[-12 -15   8  -4   1  10  -7 -11  12  11  -3  -1   3   4 -26 -27 -13 -36
  13  16  11  24  29  -6   7  -4  -4   4   7  -9   1  -2   6  -1 -10  -9
 -18 -10  -7  14  -7  12  14  12   8 -10 -13  -6  16   4  11  -4   7  13] : <63> + (83)
[  5  18   9  -4  11   7  -1  23 -11  -3  -3   3  -2   9 -22 -13 -11  18
   3  -3   1 -21  22  15   4  14  -4 -15   8   1  -3  -5   1  30  18   2
  -4 -14   1 -10  -2  -2  -5   0  -7   0  17   2  -8  -1   1  -4   0   4] : <68> + (83)
[ 12  -8  -4   6  -2 -12  -5  -1 -20  -2   2  -4   8 -10   9   3  -1  13
   2 -38  -6   2 -34   3 -36  -3  -2  -8  -8  -4  15  -5   3 -20   8   5
   4   1  -2 -19   9 -10  -7  -3   3  -2   1  -7  -1 -11 -11 -12  -2   8] : <63> + (88)
[ 10   2  -2   3  12  -1  -6 -21   5   3  -1   7   7 -21 -14  -2  11 -23
   6  12  -4  33  -8  -8  34  -2   3  14  -5 -27   7  -6  -4  -5 -12  -6
   1  11  -1 -17   4   0   0  10  -3  -1   2   7   4   4  -6  -7   2  -5] : <63> + (84)
[ 14 -18  -7  10  -8  -5  -8 -13  -2   4   1   3   6 -24  12  12  11 -31
   5 -20 -11  24 -19   5 -14  16   1  -3   2   4  23 -11 -20 -10  -3   7
   0  21   3 -11   8  -7   4  -4   6  -7   1  -6   8 -10  -2   4   1 -19] : <63> + (84)
[ 10  -5   4  -1  17   8  11  -3   0   7  18   2 -15   6   3  -7   4 -85
  -2   5  11  18  52 -21  20  34   9  11 -20  -4 -13  12  -1   8 -12   1
  -7  13   5   2  11  13 -15  -3   1  -7  28  -5 -20  -3  12  -4   2   2] : <68> + (83)
[ -2   4   8   3   2   8   7 -15   9   3  -5   4  10 -17 -30  -5   1  -4
   5  19  -4  34 -21  -5  42 -12   4   0   1 -10   3   4  -3  -5   3 -11
  -1   4  -3  21  -5  -8  19  -5 -10  -7  -9   4   0   7  -7   3  -6  -8] : <63> + (84)
[  5  -3  -5   0   5  -4  -7  -9  -1   7  11  -1   5 -13  29   4   1 -27
  12  -9  -6  19  -8  -7 -23   3  -5   2 -14 -14  12   5  -6  -7   0  -2
   4   0   6 -30   0  -3 -12   4   1 -13   9  -2 -10  -7   0 -14   9  10] : <63> + (88)
[ 18 -11  -6  -3 -10   4  -5   5   0   9   6  -2   8 -22  43  12   6 -67
   2 -21 -15  18   1   2 -15  21   1  -3 -23  -5  27   6 -21   2  -7  11
  -6  22   0 -21  14  27  -3  -7  -2 -29  23  -8 -12  -1   6   6  14   9] : <63> + (88)
[ 21  -7  -5   7 -12   5   5  -7   0   0  -8  -5   1 -11  21   0  37   6
  -3 -24  -8 -11 -27   5 -38   0   9  -2 -52  -9  29  -2  -9 -13  -5  12
  -1  18   5 -21  19  -9   9  -7   3  -3  14 -10  10  -1  -3  12   3   4] : <63> + (84)
[ 15   5   3  -2   7   0   1  -9  -1   4  12  -1  -4  -7 -16   3  14 -19
   8  -9 -10  13 -13   6  30  31   5  -5   0   8 -14   0 -10   1  -8   1
 -11  32   7 -11  19  -3  11  -9  -7  -6  14   0   2  -4 -16   2   7 -14] : <68> + (84)
[  7  -4   3   7   1   5   7  -4 -10   1   9   6   4   0 -27   1   7 -11
   5  -9   0  22  -2 -28 -14  10   1  -1 -19  -4  15   4 -17 -17  -8  14
  10   6   0  -5  10  -2  -1  -2  -1  -2  29  -9   7 -18  -2  -9   8   2] : <63> + (88)
[  4   5  -5   6  -1   1  -4 -20   3   8   6   5  -1 -18  15  25  34 -59
   6 -14 -17  44 -15  -5  -4  32   7 -12  -6  16  14  -5 -12  -9 -10   0
  -8  41   6  -9  19  -1  -4  -7   3  -7   8 -11   1 -13  -2  12   2 -15] : <63> + (84)
[  9   3  -8   7   5  -5  -7   1  -4   2  -2   2   9 -14 -41   5   0  46
   7   4  -6  15 -35  -2  10 -22  -4  -4   0   0   9  -3  -3 -14   7   1
   2   1   4 -15  -5 -18  -3  -3  -7   6   1   8   7  -2 -14 -15  -2  -3] : <63> + (88)
[ 21  -4   3  -4  10  14   7 -21   1  12  14   4 -17   2  34   1  20 -85
  -3  -3   2  27  56 -18   6  40   0   0 -18 -16   3   3  -5   4 -14  -7
 -12  19   0  -9  10  18  -3   2   8  -9  12 -19 -21   0  16   9   9   5] : <63> + (83)
[ 14  -2  -8   4   0  -3 -16  -7  -1   8   4   2   1 -27  10  -8   4 -45
  13 -15 -11  20   4   5  -6  22  -4   1 -10 -11  22   6 -11  -7  -2   2
  -3  10   4 -15   6   1  -6  -6  -2 -10  10 -13  -6  -5   9  -7  -6  15] : <63> + (88)

[ -4   1  34   0   3   0  17   3  19   1  -3  -2 -11  -5   4  -4   1   7
  19  10  -1   2   1   4   2  -1  11  -1 -27   6 -11   4   4   1  -9  11
  -6 -10   1   8   2 -21  -1   2   3  -5   9  -8   1  -8   7   2  -5  -8] : <33> + (15)
[-10  21 -28 -14   9  -3  12   3  11   5  17   6  -5 -23  -9  -5  28 -12
   0  27  -3   2   3   4  -3 -14  15  -4 -12   5  -5   3   5  -3  -1   4
   3  -3   7  12   2 -29   8   5  -2   8   5   0  -9  13  -8  17  -1  -7] : <32> + (17)
[-11  16 -21 -17   2   7  16  21  12   7  13   7   2 -15   6  -6  17   3
  -6   3  -4  -1   2   1   4 -10   2  -6   9  -5  -2  -3   4   1  -1   6
   4  -5   6  17  -5  11   9  -5  -2  11   5  -2   3   3 -13  13 -15 -10] : <32> + (17)
[  0  10  -9   6   3   2   9   0  -3   0  -5  -1   7  -4   0  10   6   3
  -4 -11  -8   2  -2   0   6   1   0  -1  18  -5  10  -4   7  -2  -1   0
   0   8  10   2  14  28   4   0  -4   8  -8  -3  -6  -8  -7   0  -5   5] : <25> + (11)
[  8   4   7  13  -1  -2   6   6  -4  -1 -15   2  -2  -8   5   8   5   0
   4  -2   2  -3  -1   5  -4  -9  11  -6 -15  -7   2   6  -3  -3  -1   0
  -4   8  18  -6  -2  -9  -1  -2  -8   7  -3   0  11 -13   4  14  -4  10] : <25> + (17)
[ -2  -5   1  -3   4  -4   7 -11   7   2   0   0 -11  -7  -2  -7 -10  -2
   3  22   0  -1   3   2   5   2  14   0 -16   3  -5   1   1  -1  -1  -4
   2 -15  -2  -6   4 -21   0   3  -1  -6  12  -2 -16   6   2  -4  10 -12] : <33> + (10)
[ 14   1  10  21 -16   4 -11   8 -13  -2  -3 -18   9   2   4  10   4  -3
   1 -16   3   1  -1  -4  -2   0 -12  -2   5  -2   5   5  -1  -5  -3 -10
   9  18  14   4  -3   9   2  -1  -8   3 -14   5  17 -14  -1  13 -10  11] : <25> + (17)
[ -3  19 -20  -9 -11  -1  12   9   9  -2  10   6   1 -16  -5  -6  12  -9
   2  20  -6   2   3   0  -1 -12   9  -7 -12  -3  -3  11   6  -5  -1  -5
   2  -3   2  11  -2 -17   5   2   3  -4   3   0  -6   8  -5  16  -4  -4] : <32> + (10)
[ 12   9  -6  23   0  -1   7  10  -5   0  -5  -3   3 -10   2  14  13  -7
   8   5   1  -3  -3   1 -11 -12  24  -7 -14 -10   5   4  18  -6   0  -2
   5   8  20   9  -6  -7   1   2 -12  11  -1  -1   8 -19   6  22  -6  10] : <25> + (17)
[ -5  18 -11 -14  -8  -3   8  12  13   2  19   6  -7 -13   1 -12  11 -11
   9  16  -2   1  -8   1 -13  -6  -7  -5 -12   1 -15  11  14  -7  -1  21
   0  -6   3   7  -3 -30   1  -2   3  -3   4  -2   1   5  -7  21 -11  -6] : <32> + (17)
[  1  18   4  -9 -10   2   5   1   8   4   8   3 -10 -14   0  -6   2 -14
  23  29  -5   1  -1   0  -8   1   1  -5 -30   6 -14  14   7  -9  -1   4
   4  -3   9  11   0 -44  -7   4  -4  -4   4   3 -13  10  -1  22  -8  -2] : <32> + (17)
[ -2  -1  11  -8   0  -2  10 -16   7  -1   2  -1 -14   6  -1  -5 -12  -3
  12  22  -2 -20   0   5  -3   9   1  -3 -24   8 -11   4   3   2  -1  11
  -3 -13 -10   0   6 -29  -9   2   3 -14   8   0 -19  20   5  -1   9  -4] : <33> + (17)
[ -8   5  42   8  -5  -2  21   1  13   1  -9  -2 -11   4   8   1  -6   0
  27   2  -5   3  -3  -4  -1  16  -1   3 -28   3 -10  11   0  -5  -7  11
  -4 -10   8   0   2 -11  -4   8   0 -10   3   0  -7  -7   4  10   1   3] : <33> + (17)
[ -3   9 -38 -20   2  -1   0 -11   8   4   8  12  -8 -12  -7 -13   2 -17
  -6  33 -11   2   4   2  -3  -5  10  -1 -23   5  -5   0   5  -3   2   2
   3  -4  -9   1  -5 -28   1  -1   4   3  10  -5 -15  20  -4   1  11   1] : <32> + (15)
[ -3   5  24   0   1   0  14  16  16   5   6   2  -5 -12   4  -9   5   8
  11   6   7   3  -2   2   1  -9   7  -3 -20  -7  -9   9   3   4 -10   9
  -6 -11   3   8   1 -18  -2   0   2  -3  10  -3  -7  -2  -1   7  -4   3] : <33> + (17)
[  6  10  15  30   5  -1  13  31  -2   2  -4  -2   5  -2  11  13  18  12
  12 -28   3   3  -3   0   7  -9   9 -11   7 -13   8   6   4  -8  -3  -7
   2  12  34  10  -1  31   5   3 -10  12 -11   8  20 -28  -8  18 -16  17] : <25> + (10)
[-12  23  -9 -24  -3   7  19   0   6   5   7   6   4 -14  -1  -1   3  -7
  10   2  -6   4   1  -1   4   9  -9  -5  10   0   0   1   6   0   0  11
   4  -1   6   6  -3  27   5  -1  -1   3  -3  -3   2   6 -20   6  -8  -7] : <32> + (17)
[ -7  21  -4  -5   3   6  22  15  11  10   8   6   3 -20   4   0  14  -3
   8   5  -1   1  -3  -1   2   0  -2  -4  -6   0  -6   4   8  -2  -6  10
   2  -7  14  15   0   1   5  -2  -2  10   2  -5  -3   2  -8  20 -12  -1] : <32> + (17)
[ -1  17   4  -2  -8   0  11  19  12   8  11   3  -3  -7   1  -9  11  -9
  19  13   1  -5   0   1  -2  -7  -7  -5 -20   2 -13  16  10  -3   0   4
   1  -8  14  14  -5 -24   3   2   0  -2  -1   0  -3  -2  -1  24 -16  -2] : <32> + (17)
[  4  15  -8   3  -4   0   9  25  16   9   7  25  -2 -17   1 -14  13  -5
  11  11  -3  -1   3  -1  -6 -15   4  -5 -12  -1  -7   8   8  -4  -1   2
   0  -1   5  14  -6 -33   2   4  -1   5   6  -1  -2  -6  -4  23  -9  -1] : <32> + (15)
[ -8  14  30   8   6  -2  27  -4  17   5  -3  -2 -10  -8   4   1   2   1
  25  16   1   2   4   5   0   6  10   3 -32   2 -10   3   1   4  -9  19
  -2 -11  19   7   6 -19  -4   5  -1  -3   8  -2 -10  -4  -1  13  -1   2] : <33> + (17)
[ -9  32  11   2  -7   8  18   1   9   5  -4   4 -15 -14   2  -2   9 -10
  15  15  -2  -3  -1   2  -6   4  -3   1 -17   8  -6   7   3  -7  -5   4
  -2  -1  18   8  -2  -9   3   1   0   1  -2  -2   1   3  -6  17 -33   1] : <32> + (17)
[  4   9   9  16   2   5   2  22 -19  -1  -1   0  14  -1   8  12   6   2
   5 -23  -1  -4  -5  -5   1  -1  -6  -6  17  -7  -2  -1   3  -2   0  -4
  14  10  16   5  -1  29   5  -1  -3   0 -10   0  17 -17  -8  10 -20  13] : <25> + (17)
[-12  20 -11 -14   0  -2  21  -6   7   3   2   9  -1 -12   3  -1  11  -1
   2   1  -8   0   3  -5   6   9  -8  -3  14   2   3   0   7   0  -2   6
   0   6  10   4   2  30  -2   0  -2   6  -2   0   0   6 -12  14 -16  -1] : <32> + (11)
[  6  14  16  23  -1   2  11  35   8   4  -2   1   3  -7   7   8  16   9
  16 -17   2  -1  -4   1   4 -12   5  -6  -5  -4  -3   6   5  -7  -2  -4
   4   3  21  10   0   3   3   8  -8  12  -7  -1   3 -20  -2  21 -17   7] : <25> + (15)
[ -2   6  24   1   2  -3  15  13  22   1   2   0 -16  -7   6 -12   2   5
  20  22   1   0   1   7   1  -7  17  -4 -33   4 -17   7   1   0  -4   5
  -2 -15   1  12   0 -43  -4   0   9  -7  18  -6 -14  -2   6  11   1   3] : <33> + (17)
[ 14   7  -6  25   2   0  -4  11  -3  -2   0   1   0   3   1   9  11   0
   9   2   1  -2  -2   6  -5 -22  21 -10 -14 -10   3   5  -1  -4  -5  -9
   6   5   7   2  -4 -16  -1   4  -1   9  -4   1  10  -6   2  16  -6  17] : <25> + (17)
[ -1  20  -2  -8  -3   1   9  27  14   3  10   8  -1 -15   4 -10  12 -15
  15  17  -3  -8   2  -5 -12  -8   2  -4 -22  -1  -6  11  14  -4  -3   4
   4  -5   5  13  -6 -35   1  -1   0   5   4   0  -6   4  -2  26 -18  -2] : <32> + (15)
[ -4  17   4  -7  -6   4  15  10  11   5   7  11  -9 -14   8  -5   6 -17
  18  18  -2   1  -1   2  -5  -1  -2  -3 -21   4 -13  10   8  -7  -3  10
   3  -3   7  11  -2 -27   2  -1  -2   4   5   0  -7   1  -3  22 -11   0] : <32> + (15)
[  0  17   4  -3  -8  -1  -8  10  10   4   7   3  -1  -4  -1 -10   4 -12
  16  14   3   0   1   1  -7   1 -14  -4 -12   2 -15  15   8  -3  -3   3
   3  -7   5   8  -4 -36  -2   2  -2  -6   2  -1  -7   1  -3  20  -9  -2] : <32> + (15)
[-18  14   7 -13   4  -1  29  -1  18   5  -3  -1   5  -4   6  -2   3   9
  -2  -4  -6   5  -3   0  11  11  -4   1  17   0   6  -5  -1   5  -4   9
  -2 -10  11   8   3  40   1   1   8   2   5  -8  -2   4 -10  -6   2 -15] : <33> + (11)
[ 13  -8 -10  13  -5  -4 -33  11  -2  -7   1  -2   4   3  -3   2   7  -8
  -1  -3   1   5  -1   3  -8 -10   2  -1  -9   0   0   7   2  -5   6  -9
   3   7   1  -4  -5 -23  -6   0  -7  -3  -6   7   8  -6   2   9  -4  12] : <25> + (15)
[  3  18   8  -5  -5  -2  11  41  17  10  11   5   1 -17   7 -12  17  -6
  19   9   3  -1   0   9  -4 -15   4  -8 -24  -4 -13  15  10  -2  -6   1
   0  -2   9  19  -4 -39   2   1   0  -3   2  -2  -2  -5 -15  29 -15   0] : <32> + (17)
[-14   0   8  -9   2   6  13 -22   8   2  -4   0  -3   2  -2   1  -9  -1
   4   2  -5   2   2  -1   5  13  -8   4   3   3   1  -9   0   4   1  11
  -2  -5  17  -5   8  21   0   1   5   3   3  -5 -10   8  -3 -12  12  -7] : <33> + (11)
[-11   1  11 -13   1  -2  14  15  12   1   1   2  -4  -1   3 -11   2   9
   8  -4  -3  -3   2  -2   2   7  -4  -2  -3   4  -7   0   1   4  -4  20
   4 -12  -3  15  -2   0   3   1   9  -5   9  -4  -3  -1  -2  -4   1  -2] : <33> + (21)
[-17  17 -15 -16   0  -2  11 -18   6   3   9   5  -2  -7  -7  -2  -1 -15
   1  19  -5   2   0   0   0  12 -13   6   5  11  -4   2   6  -1  -1   3
  -2  -2   5   0   4  16   2  -2  -2   0   3   0  -7  19  -8   2   0 -14] : <32> + (11)
[ -4  25  -8 -15  -3   3  14 -11   9   9   3   6  -9 -14  -5   0   5 -20
  10  29  -6   3   3   1  -2   6   2  -3 -16   5  -4  10   5  -4  -3   4
   5  -4  22   4   5 -16  -3   0  -3   2   3  -1 -11  15  -5  20   4  -2] : <32> + (17)
[ 11   2   7  25  -3   2  -8  -2 -12  -4  -6  -2   0   0   3  11   1   0
   1  -3   0  -2  -3   2   1  -7   7  -1  -2  -6   9   3  -5  -5   3  -8
   2  15   7  -7   0  -2  -4   1 -10   4 -10   2   7 -13   4  10  -1  14] : <25> + (15)
[ -7  17 -19 -15   1   1  10  12  12   6  12   5   1 -21   1 -12  14 -10
   7  11   0  -1  -1  -4  -4  -5  -7  -6   3  -1  -3   7  10  -2   7   2
  -5   1   2  10  -2  -4   4   0   5   8   0  -1   3   3 -13  12 -11 -10] : <32> + (15)
[ 15   9   7  28   9   0  14  19   3   1  -4   3  -2 -12   7   6  14   8
   6  -5  -1   0  -1   5   1 -20  41 -11 -16 -13   5   0  -6  -4  -5  -6
   4   1  23  10   5  -4   2   9 -12  14  -1   1  11 -16   0  18 -10  16] : <25> + (17)
[-15  38   6  -7   4   0  45  22  22  10   5   8  -3 -24   6  -1  20  -6
  13   4  -4   2   0   2   3  -5   7 -10 -11  -3  -4  13   6  -5  -7   7
   9  -6  28  24   3  10  10   4  -9   8  -2  -6   2   3 -10  21 -16  -1] : <32> + (10)
[ -9   4   0 -12   8  -3  17 -21  15  -3  -1   1 -18  -3  -7  -3 -14  -3
  10  32  -1   4   6   2   2   8  17   2 -31   3  -6   0   2   1  -6  13
  -3  -6   0   0   9 -27 -10   5  -4   2  15  -7 -29  17   4  -1  16  -6] : <33> + (17)
[ -1  14 -14 -16   3  -1  15   3  18  -4  10  13 -10 -22  -1 -11   7  -7
   5  29  -5   6  10   1  -4 -12  14   2 -26   2  -5  11   4   1  -4   6
   3  -3   8  10   1 -27   1   0  -4   3  11  -6 -13  12 -15  18   1  -4] : <32> + (17)
[-11  25  10  -4  -3   3  21   5  11   4  14   4  -5 -14   5   1   6  -8
  18  10  -4   1  -3   1  -1  -1  -8 -13 -22   4  -7   9   6  -2   0   4
  10  -5  13   7   0  -6   4   3  -3   6  -4   0  -1  -1  -1  20 -14  -1] : <32> + (17)
[-12  -5   8  -8   6  -2  12  -5   4   4  -2  -4   1   3   3 -12  -1  12
  -2  -7  -4  -2   0  -2   6   5  -8  -3   6  -3  -2  -4   5   7   3   6
  -2 -10  -8   0   0  14   1   1  -4  -9   3  -2  -1  -2   3  -8   7  -5] : <33> + (21)
[-22   3  15 -17   1   1   7 -11   8   3  -7  -5   1   3   0  -1  -3  11
  -3  -6  -4  -2   1  -6   5  20 -16   3  14   7   1  -7   3  10  -5  11
  -7  -8  -3   1   3  39   2   2   4  -3   3   3  -7   1 -12 -10   4 -11] : <33> + (21)

[ -5   2  -2  -5 -21   0  -4   7 -11   8  12   2 -12  48 -21   4 -19  16
  -8   3  69  -7   8   0   6  -2  16  -3  13   2  27  24  -8 -12 -17 -17
  -5  12  15  29 -12  41 -11  14   2 -30 -16  -8   7  10  10   7  12   1] : (286) + (46)
[-25  19  -9  -8 -11  14   0   6   9  -4  -3   1  20  24   0   3   0  11
 -32  -2 -10 -12   3   3   5   9 -24  -2   4  -7  16  -7   2 -10  16  -8
   4  11   7 -20   7  13  -3 -21  19 -23   7 -19 -11  18   2 -12  21   3] : (285) + (35)
[-23  -3 -10   4  -2  -5 -18   3 -12  14  -2   6   7  24  16  26  -5  16
 -25   1  -6 -10  -4   7   4   5 -32  -5   4  -2  24  -5  -4   5 -11  15
   3   0  -3   2 -28  27  -8 -16   3 -11   6   8   5  17  10   4  19   1] : (292) + (38)
[-15  11 -10   6 -39  17   3   2  13 -14  -9  -2   1  32  27  48  -6  15
 -31   0   0  -5  -2   1  12  13 -36   2 -19  -7   6  -5   2   0  14 -22
   5  -4   8 -25   3  19   4 -25  20   5 -15 -43 -11  21  10  -1  15  -3] : (285) + (35)
[-17  13  -3   2   9   6 -13   1   7  -7   0  -9  13  17   2  23  -2   8
 -31  -5  -8  -4   7   4   3   0 -28 -12   5  -2  -1  -6   7   3  17 -14
   9   5  -2 -13   4  16 -17 -19  12 -25   5 -12 -17   6  10 -10  41  -5] : (285) + (35)
[-26  14  -8  -2 -52  17  28   5  -1  17  -2  -5  13  32  22  23   8  16
 -11   1  24   0  19  -2   6   2  -9   6   1 -10  11 -37   1 -22   5  -3
  -5  12  14 -35   9  28   5 -12  19 -16   7 -44   2  12   1  -3  16  -8] : (285) + (41)
